[[142 124 102 153 141 119]
 [142 124 103 150 144 118]
 [113 142 134 107 110 133]
 [116 132 147 102 108 134]
 [115 139 137 105 108 132]
 [115 133 148 108 107 135]] -> 141

[[133 123 140 124 138 137 123 118 130 135]
 [122 132 118 146 113 118 139 139 125 114]
 [129 126 132 113 137 133 121 124 131 135]
 [119 132 116 127 120 120 135 141 127 117]
 [113 125 127 132 127 127 140 138 130 111]
 [146 130 132 123 132 131 113 115 127 150]
 [124 126 132 141 126 129 136 129 127 119]
 [121 124 132 126 132 131 132 129 130 121]
 [118 129 124 150 116 121 143 138 125 110]] -> 130

[[127 128 129 129 127 127 128 128 128 128 128 128]
 [131 128 129 126 130 128 128 130 129 132 131 127]
 [126 128 130 129 127 126 128 128 127 128 129 128]
 [135 128 130 124 134 130 128 130 129 134 132 128]
 [134 128 130 124 134 130 128 130 129 134 131 128]
 [123 127 133 131 127 122 127 125 124 128 130 129]
 [117 124 119 133 127 136 126 115 119 105 113 135]
 [112 124 118 136 122 134 126 114 119 101 111 134]
 [136 131 121 124 122 133 132 139 139 133 127 122]
 [111 120 140 135 142 120 119 102 102 113 126 143]
 [131 128 128 126 131 129 128 129 129 131 129 128]] -> 128

[[118 133 124 126 128 129 125]
 [129 128 126 127 128 122 142]
 [122 128 130 129 130 128 152]
 [129 126 132 131 131 120 130]
 [123 125 131 133 134 125 116]
 [127 130 129 128 127 129 127]
 [138 143 136 125 125 122 132]
 [124 123 123 132 128 131 119]] -> 129

[[125 107 123 138 132 126 123 126 119 118 125]
 [134 128 150 128 128 116 128 126 130 134 102]
 [133 109 114 128 128 122 124 119 108 127 122]
 [136 109 105 124 125 121 124 116 100 130 123]
 [124 105 124 141 134 125 122 125 121 115 124]
 [119 113 125 133 120 136 135 142 121 131 134]
 [135 108 108 126 126 122 124 117 103 128 123]
 [136 109 105 124 125 121 124 116 100 130 123]
 [134 129 151 127 128 115 128 126 130 135 101]] -> 118

[[128 123 128 121 127 126 130 128 129 128 124 128 126]
 [125 132 123 133 126 129 127 128 126 128 131 128 126]
 [134 128 139 128 133 129 125 128 129 128 128 127 135]
 [123 128 123 127 125 128 125 128 125 128 128 129 125]
 [133 139 135 142 133 132 124 128 127 128 136 127 137]
 [130 124 133 123 129 127 127 128 129 128 125 128 129]
 [150 122 154 121 143 128 140 128 142 128 122 124 142]] -> 128
---
115  149  129  147  148  138
117  108  107  111  151  147
144  132  136  125  114  145
-> 108

122  141  120  110  110  114  155
122  143  137  112  140  137  143
-> 143

133  136  148  112  120  126
112  118  125  112  145  132
135  143  133  154  132  118
-> 118

133  138  149  151  120  134
138  146  152  152  120  124
134  143  153  151  119  130
-> 146

103  105  148  105  106
154  134  153  157  115
125  146  101  152  133
-> 134

111  118  145  116
132  148  119  151
116  114  151  131
-> 148

130  127  126  132  128
154  152  109  151  108
118  119  136  124  140
-> 152
---
127,131,139,131,109
118,132,127,130,99
Answer: 127

147,108,141,147,147,117,109
111,151,114,111,112,137,146
Answer: 112

109,142,136,127,114,124,111
133,138,133,131,104,121,114
Answer: 104

154,111,124,136
150,141,149,133
Answer: 141

105,132,153,133,132,136
107,121,150,131,128,137
Answer: 131

141,125,121,155,131
131,127,135,129,112
Answer: 135

134,110,153,111,127,136,133
147,122,111,137,141,127,108
Answer: 141
---
[ 98 110 101 122] → 122
[138 137 153 131 110 137] → 137
[102 137 114 152 138] → 138
[122 116 150 155] → 155
[127 126 124 150] → 150
[139 136 128 106] → 106
---
Input:
122  133  123  152  103
143  135  125  150  141
106  155  147  108   98
Output: 123

Input:
147  120  112  122
147  114  157  109
Output: 120

Input:
144  144  102  135
106  108  153  119
Output: 144

Input:
111  129  119  123
133  150  111  129
Output: 129

Input: 135  149  117  140  115  127
Output: 140

Input:
125  110  144  141  128  132  131
153  121  140  138  140  110  116
122  147  107  110  119  131  148
Output: 128

Input:
118  143  147  118  150  114  115
122  144  145  122  149  115  124
139  118  105  142  111  151  149
Output: 150

Input: 107  142  144  122  133  112
Output: 122
---
(109, 150, 139, 154): 154
(126, 126, 135, 133, 141, 106): 133
(132, 126, 120, 121, 129, 155): 121
(126, 118, 115, 128, 157, 120): 128
(122, 149, 126, 150, 128, 130): 150
(125, 117, 156, 151): 151
---
[[143 120 131 134 127 134 118]
 [116 146 109 136 130 111 150]
 [110 142 117 131 126 122 136]
 [121 132 128 123 131 119 131]
 [147 112 136 133 111 149 108]
 [138 107 151 114 140 115 128]
 [150 105 145 122 132 128 121]
 [135 140 107 152 104 146 118]
 [111 155 107 143 125 133 132]
 [110 134 135 113 151 107 142]] 131

[[138 132 133 127 126 133 115 130 115]
 [135 132 140 128 123 124 122 135 119]
 [134 120 128 133 127 139 124 140 139]
 [124 128 138 137 141 125 149 126 130]
 [126 125 139 138 140 133 152 131 140]
 [137 126 137 136 133 131 123 138 121]] 133

[[113 139 120 124 120 121 132 119 127 112 125 143 121 142]
 [124 136 122 127 129 129 127 130 138 120 132 126 128 125]
 [129 131 123 126 131 126 129 129 129 123 124 132 137 124]
 [119 118 131 106 129 116 107 121 119 116 135 130 116 116]
 [131 134 133 122 118 121 132 121 130 122 133 133 131 133]
 [119 128 124 108 107 116 123 116 131 108 129 138 127 131]
 [128 122 137 132 115 122 127 121 128 129 114 125 127 134]
 [147 121 131 131 118 121 116 125 132 116 131 117 119 137]
 [136 138 130 133 115 122 125 123 144 115 132 121 131 138]
 [136 131 127 134 117 134 138 131 142 133 113 127 133 134]] 120

[[126 128 130 127 127 128 129 128 129 125 127 126 133 125 132 131]
 [131 128 125 130 130 129 126 129 126 133 131 131 119 132 121 123]
 [125 132 129 132 126 115 128 123 126 118 126 126 133 130 135 128]
 [134 125 123 128 132 138 125 132 127 141 133 133 112 132 114 122]
 [128 128 128 128 128 128 128 128 128 128 128 128 128 128 128 128]
 [123 124 139 117 124 140 136 132 135 124 122 121 152 111 141 143]
 [126 129 129 128 127 125 129 127 128 125 127 127 132 127 132 130]] 130

[[126 115 147 139 130 113 134]
 [132 128 145 138 140 124 144]
 [120 124 109 122 112 117 120]
 [121 110 130 132 126 108 129]
 [139 143 131 131 137 149 138]
 [132 134 112 120 113 139 116]] 147
